Below are the code and all the weights of a small trained network. Each question names an input and a target symbol and asks about switching units off, where a switched-off unit gives its printed mean instead of its output.

import numpy as np


def w(rows, s, z=0):
    codes = np.array(rows[::2]) - 128.0
    scale = np.full(codes.shape[1], s)
    scale[-1] = z or s
    return codes * scale


def f(y):
    return np.maximum(y, 0)


def softmax(a):
    e = np.exp(a - a.max(-1, keepdims=True))
    return e / e.sum(-1, keepdims=True)


def log_softmax(a):
    a = a - a.max(-1, keepdims=True)
    return a - np.log(np.exp(a).sum(-1, keepdims=True))


def net(x, mask):
    ids = ['αβγδζθλμξπτφψ'.index(c) for c in x.split()]
    T = len(ids)
    res = E[ids] + P[:T]
    r = res
    for j in range(3):
        rows = slice(4 * j, 4 * j + 4)
        q, k, v = (r @ M[0][rows].T for M in (Q, K, V))
        z = softmax(np.where(np.tri(T) > 0, q @ k.T / 4**0.5, -1e9)) @ v
        o = O[0][rows]
        res = res + np.where(mask[j], z, o[:, -1]) @ o[:, :-1]
    y = f(res @ A[0][:, :-1].T + A[0][:, -1])
    res = res + np.where(mask[3:7], y, B[0][:, -1]) @ B[0][:, :-1]
    return log_softmax(res[-1] @ U[:, :-1].T + U[:, -1])


Q, K, V, O, A, B = {}, {}, {}, {}, {}, {}
E = w([
[99,230,122,78],'α',
[73,200,93,109],'β',
[110,167,113,120],'γ',
[108,172,112,111],'δ',
[86,127,144,121],'ζ',
[118,148,125,118],'θ',
[160,121,168,139],'λ',
[142,218,146,209],'μ',
[145,176,126,206],'ξ',
[115,136,24,63],'π',
[177,132,93,207],'τ',
[99,10,248,136],'φ',
[162,93,34,153],'ψ',
],0.011)
P = w([
[142,124,168,69],'0',
[17,74,94,187],'1',
[218,147,166,39],'2',
[54,96,74,210],'3',
[245,145,132,85],'4',
[106,109,42,236],'5',
[254,158,96,111],'6',
],0.0071)
Q[0] = w([
[59,99,120,191],'H0',
[158,181,137,69],'H0',
[14,58,54,205],'H0',
[87,133,119,142],'H0',
[159,161,147,92],'H1',
[186,205,148,131],'H1',
[4,71,150,209],'H1',
[109,113,125,69],'H1',
[133,119,125,95],'H2',
[109,132,122,123],'H2',
[149,122,130,131],'H2',
[126,127,110,109],'H2',
],0.024)
K[0] = w([
[73,159,121,78],'H0',
[205,126,167,162],'H0',
[35,184,51,6],'H0',
[127,158,139,100],'H0',
[143,136,87,151],'H1',
[125,175,30,121],'H1',
[17,59,229,83],'H1',
[148,103,140,182],'H1',
[116,116,119,92],'H2',
[114,132,130,135],'H2',
[144,135,126,121],'H2',
[105,130,109,114],'H2',
],0.02)
V[0] = w([
[108,230,102,104],'H0',
[116,136,86,89],'H0',
[167,149,171,151],'H0',
[198,136,115,164],'H0',
[138,106,174,135],'H1',
[66,247,138,111],'H1',
[117,77,34,17],'H1',
[169,93,119,194],'H1',
[142,150,204,86],'H2',
[170,151,151,116],'H2',
[250,144,126,48],'H2',
[149,77,172,97],'H2',
],0.016)
O[0] = w([
[55,170,145,138,253],'H0',
[99,138,112,137,154],'H0',
[133,103,155,86,137],'H0',
[155,149,117,78,116],'H0',
[161,119,108,138,100],'H1',
[70,86,100,51,242],'H1',
[120,110,255,144,141],'H1',
[132,171,109,157,68],'H1',
[102,119,144,40,151],'H2',
[130,144,159,104,143],'H2',
[138,189,171,67,137],'H2',
[174,109,119,96,70],'H2',
],0.021,0.0041)
A[0] = w([
[148,2,93,238,126],'N0',
[54,16,114,154,156],'N1',
[80,46,83,240,31],'N2',
[147,59,132,112,255],'N3',
],0.0089,0.0091)
B[0] = w([
[90,213,131,107,191],'N0',
[184,199,108,158,253],'N1',
[134,5,146,97,218],'N2',
[101,63,118,202,185],'N3',
],0.016,0.018)
U = w([
[81,159,144,73,18],'α',
[64,219,97,218,128],'β',
[131,136,136,122,99],'γ',
[127,137,140,111,103],'δ',
[75,99,82,217,254],'ζ',
[132,104,141,101,150],'θ',
[211,55,139,40,182],'λ',
[133,143,48,55,30],'μ',
[155,145,81,78,122],'ξ',
[114,111,211,126,52],'π',
[227,196,85,105,133],'τ',
[255,55,81,170,63],'φ',
[202,191,178,196,92],'ψ',
],0.0058,0.0069)

Each question gives the input, a string of symbols that net reads in full, and the target symbol t.
The units are the heads (4 rows each of Q, K, V and O) and the neurons (one row each of A and B). Each row of codes is followed by its name. A weight is (code - 128) times the scale printed after its matrix; where a second scale follows, it is the last column's (O, A, B and U).
mask holds one flag per unit, heads first, then neurons. A switched-off unit (its flag False) gives its mean, the last column of its rows in O or B, instead of its output. The means were averaged over made-up inputs and are rounded, as every weight is.
A unit's drop is (log p(t) with every unit on - log p(t) with that unit switched off) / (log p(t) with every unit on - log p(t) with every unit switched off).
The circuit of an input: a set's keep is (log p(t) with only the set's units on - log p(t) with every unit switched off) / (log p(t) with every unit on - log p(t) with every unit switched off). Starting from all 7 units, units are removed one at a time, each time the one whose removal leaves the highest keep (on an exact tie, the one counted first), for as long as the keep stays at least 0.8.
units of the circuit, in order: the units of the circuit, biggest drop first
unit that matters most: the unit with the biggest drop
top k neurons: the k neurons with the biggest drops, biggest first
drop when u is switched off: that unit's drop, to one decimal
input α ζ α, target ζ: top 3 neurons -> [N3, N2, N0]
input λ δ ζ, target λ: unit that matters most -> H0
input λ τ μ, target τ: top 2 neurons -> [N2, N3]
input θ α τ α λ, target τ: units of the circuit, in order -> [H1, H0]
input α π π α β, target π: top 2 neurons -> [N0, N1]
input τ λ δ, target τ: units of the circuit, in order -> [H1, H0]
input π μ ψ τ φ, target ψ: top 2 neurons -> [N2, N0]
input α α α, target α: units of the circuit, in order -> [H0, H1]
input μ ξ α α τ α μ, target τ: units of the circuit, in order -> [N2, H0]
input α τ λ τ α λ, target β: top 2 neurons -> [N1, N2]
input α α α α α ψ ξ, target ψ: top 2 neurons -> [N2, N0]
input μ λ α ζ δ λ, target β: top 2 neurons -> [N2, N3]
input α θ φ, target φ: units of the circuit, in order -> [H0, H1]
input λ β π α ψ λ β, target ψ: units of the circuit, in order -> [H1]
input α ζ π τ λ α β, target λ: top 2 neurons -> [N1, N0]
input α λ α, target λ: units of the circuit, in order -> [H0, H1]
input α θ λ τ τ θ π, target τ: units of the circuit, in order -> [N2, H0]
input μ ψ μ ζ μ, target μ: units of the circuit, in order -> [H1, H0]
input δ ζ φ μ α, target φ: top 2 neurons -> [N3, N0]
input ξ α ψ α ξ, target ψ: units of the circuit, in order -> [H1]
input ψ λ ζ τ μ α α, target μ: top 2 neurons -> [N2, N1]
input ζ φ α α π α, target β: top 2 neurons -> [N2, N1]
input τ α θ, target τ: top 2 neurons -> [N2, N3]
input μ α α π λ, target π: drop when N3 is switched off -> 0.1
